Below are the code and all the weights of a small trained network. Each question names an input and a target symbol and asks about switching units off, where a switched-off unit gives its printed mean instead of its output.

import numpy as np


def w(rows, s, z=0):
    codes = np.array(rows[::2]) - 128.0
    scale = np.full(codes.shape[1], s)
    scale[-1] = z or s
    return codes * scale


def f(y):
    return np.maximum(y, 0)


def softmax(a):
    e = np.exp(a - a.max(-1, keepdims=True))
    return e / e.sum(-1, keepdims=True)


def log_softmax(a):
    a = a - a.max(-1, keepdims=True)
    return a - np.log(np.exp(a).sum(-1, keepdims=True))


def net(x, mask):
    ids = ['αγδζθλμξπστφψω'.index(c) for c in x.split()]
    T = len(ids)
    res = E[ids] + P[:T]
    q, k, v = (res @ M[0].T for M in (Q, K, V))
    z = softmax(np.where(np.tri(T) > 0, q @ k.T / 2**0.5, -1e9)) @ v
    res = res + np.where(mask[0], z, O[0][:, -1]) @ O[0][:, :-1]
    y = f(res @ A[0][:, :-1].T + A[0][:, -1])
    res = res + np.where(mask[1:17], y, B[0][:, -1]) @ B[0][:, :-1]
    return log_softmax(res[-1] @ U[:, :-1].T + U[:, -1])


Q, K, V, O, A, B = {}, {}, {}, {}, {}, {}
E = w([
[130,79,178,45,171],'α',
[2,94,208,157,171],'γ',
[41,179,155,171,187],'δ',
[161,124,63,86,177],'ζ',
[97,156,172,86,90],'θ',
[180,110,145,128,152],'λ',
[197,97,170,163,148],'μ',
[129,215,149,110,170],'ξ',
[94,110,52,162,60],'π',
[106,139,152,157,65],'σ',
[144,160,70,163,155],'τ',
[205,90,187,120,132],'φ',
[133,96,98,89,63],'ψ',
[82,149,80,90,118],'ω',
],0.023)
P = w([
[69,124,46,185,64],'0',
[105,112,85,192,110],'1',
[120,122,106,162,133],'2',
[127,127,132,163,151],'3',
[125,113,134,157,189],'4',
[115,136,163,145,189],'5',
[118,141,159,159,219],'6',
[127,136,181,127,222],'7',
[139,146,194,132,234],'8',
[136,145,199,118,252],'9',
[157,147,190,127,233],'10',
],0.0035)
Q[0] = w([
[38,190,7,75,52],'h1',
[172,183,124,168,165],'h1',
],0.012)
K[0] = w([
[141,98,54,167,3],'h1',
[143,145,122,140,173],'h1',
],0.019)
V[0] = w([
[207,3,140,79,76],'h1',
[51,13,142,95,152],'h1',
],0.0051)
O[0] = w([
[90,36,175,144,160,5],'h1',
[222,22,3,150,39,231],'h1',
],0.007,0.0021)
A[0] = w([
[94,87,187,82,175,133],'n1',
[200,83,192,168,162,133],'n2',
[124,142,128,201,200,38],'n3',
[126,131,175,207,88,95],'n4',
[111,136,241,70,186,226],'n5',
[113,177,189,99,216,160],'n6',
[85,82,198,190,150,34],'n7',
[93,151,116,128,198,217],'n8',
[164,70,80,228,205,115],'n9',
[95,174,77,177,189,105],'n10',
[52,163,154,169,170,97],'n11',
[161,113,68,91,202,40],'n12',
[189,226,97,149,159,132],'n13',
[211,138,87,146,25,114],'n14',
[183,177,98,249,95,213],'n15',
[52,67,213,45,62,254],'n16',
],0.011,0.0068)
B[0] = w([
[125,208,130,129,158,173],'n1',
[101,127,100,24,163,204],'n2',
[103,116,204,132,119,153],'n3',
[146,147,175,141,187,154],'n4',
[78,215,110,112,81,238],'n5',
[172,78,93,117,26,215],'n6',
[131,125,187,150,221,149],'n7',
[102,110,58,142,135,212],'n8',
[50,93,56,149,143,199],'n9',
[78,72,171,134,177,186],'n10',
[171,67,142,126,172,177],'n11',
[128,70,254,109,130,156],'n12',
[150,115,184,49,136,218],'n13',
[146,46,194,175,122,196],'n14',
[77,185,203,151,82,236],'n15',
[243,177,86,185,151,254],'n16',
],0.0098,0.0091)
U = w([
[176,145,123,100,190,50],'α',
[141,128,114,178,189,102],'γ',
[140,120,118,138,127,97],'δ',
[129,61,83,87,156,168],'ζ',
[135,170,90,157,105,124],'θ',
[172,125,191,118,148,25],'λ',
[114,147,137,97,97,118],'μ',
[135,78,166,137,124,153],'ξ',
[98,113,93,169,65,180],'π',
[153,155,179,180,136,4],'σ',
[72,149,142,141,170,176],'τ',
[136,123,122,138,131,98],'φ',
[184,90,104,149,109,183],'ψ',
[86,120,5,125,111,254],'ω',
],0.015,0.0044)

Each question gives the input, a string of symbols that net reads in full, and the target symbol t.
The units are the heads (2 rows each of Q, K, V and O) and the neurons (one row each of A and B). Each row of codes is followed by its name. A weight is (code - 128) times the scale printed after its matrix; where a second scale follows, it is the last column's (O, A, B and U).
mask holds one flag per unit, heads first, then neurons. A switched-off unit (its flag False) gives its mean, the last column of its rows in O or B, instead of its output. The means were averaged over made-up inputs and are rounded, as every weight is.
A unit's drop is (log p(t) with every unit on - log p(t) with that unit switched off) / (log p(t) with every unit on - log p(t) with every unit switched off).
The circuit of an input: a set's keep is (log p(t) with only the set's units on - log p(t) with every unit switched off) / (log p(t) with every unit on - log p(t) with every unit switched off). Starting from the 12 units with the biggest drops (on a tie, the unit counted first), units are removed one at a time, each time the one whose removal leaves the highest keep (on an exact tie, the one counted first), for as long as the keep stays at least 0.8.
circuit, biggest first: the units of the circuit, biggest drop first
most important unit: the unit with the biggest drop
k most important neurons: the k neurons with the biggest drops, biggest first
drop when u is switched off: that unit's drop, to one decimal
input λ α ψ λ τ φ φ, target ζ: most important neuron => [n2]
input ω ψ ζ ω ζ ξ ψ γ ξ, target μ: 4 most important neurons => [n13 n6 n5 n16]
input μ μ ζ σ μ ξ π φ, target μ: circuit, biggest first => [h1 n5 n2]
input τ φ δ μ, target λ: circuit, biggest first => [h1 n13 n5 n15]
input α τ ω α ψ φ, target ζ: circuit, biggest first => [n2 h1]
input θ α σ γ α λ ξ τ γ μ, target ξ: circuit, biggest first => [h1 n14 n16]
input ψ μ θ δ φ ψ ω γ ψ λ, target ξ: circuit, biggest first => [h1 n14 n16 n12]
input ξ ω π σ α γ φ, target ξ: 2 most important neurons => [n14 n15]
input μ μ μ φ, target α: circuit, biggest first => [h1 n2 n16 n1]
input δ ξ π μ ξ ψ π μ μ ζ ζ, target ζ: 4 most important neurons => [n12 n15 n16 n8]
input α φ λ, target ζ: 3 most important neurons => [n2 n9 n5]
input μ ξ π δ γ φ γ φ, target ξ: 3 most important neurons => [n14 n16 n15]
input ω λ θ, target θ: drop when n16 is switched off => 0.3
input δ μ σ μ θ σ α θ, target θ: 2 most important neurons => [n16 n5]
input ξ ξ μ σ μ γ α μ μ, target ζ: drop when n2 is switched off => 0.7
input δ γ γ ζ, target ζ: drop when n8 is switched off => 0.1
input φ λ ζ ψ λ ζ ω π ξ α τ, target τ: most important unit => n15
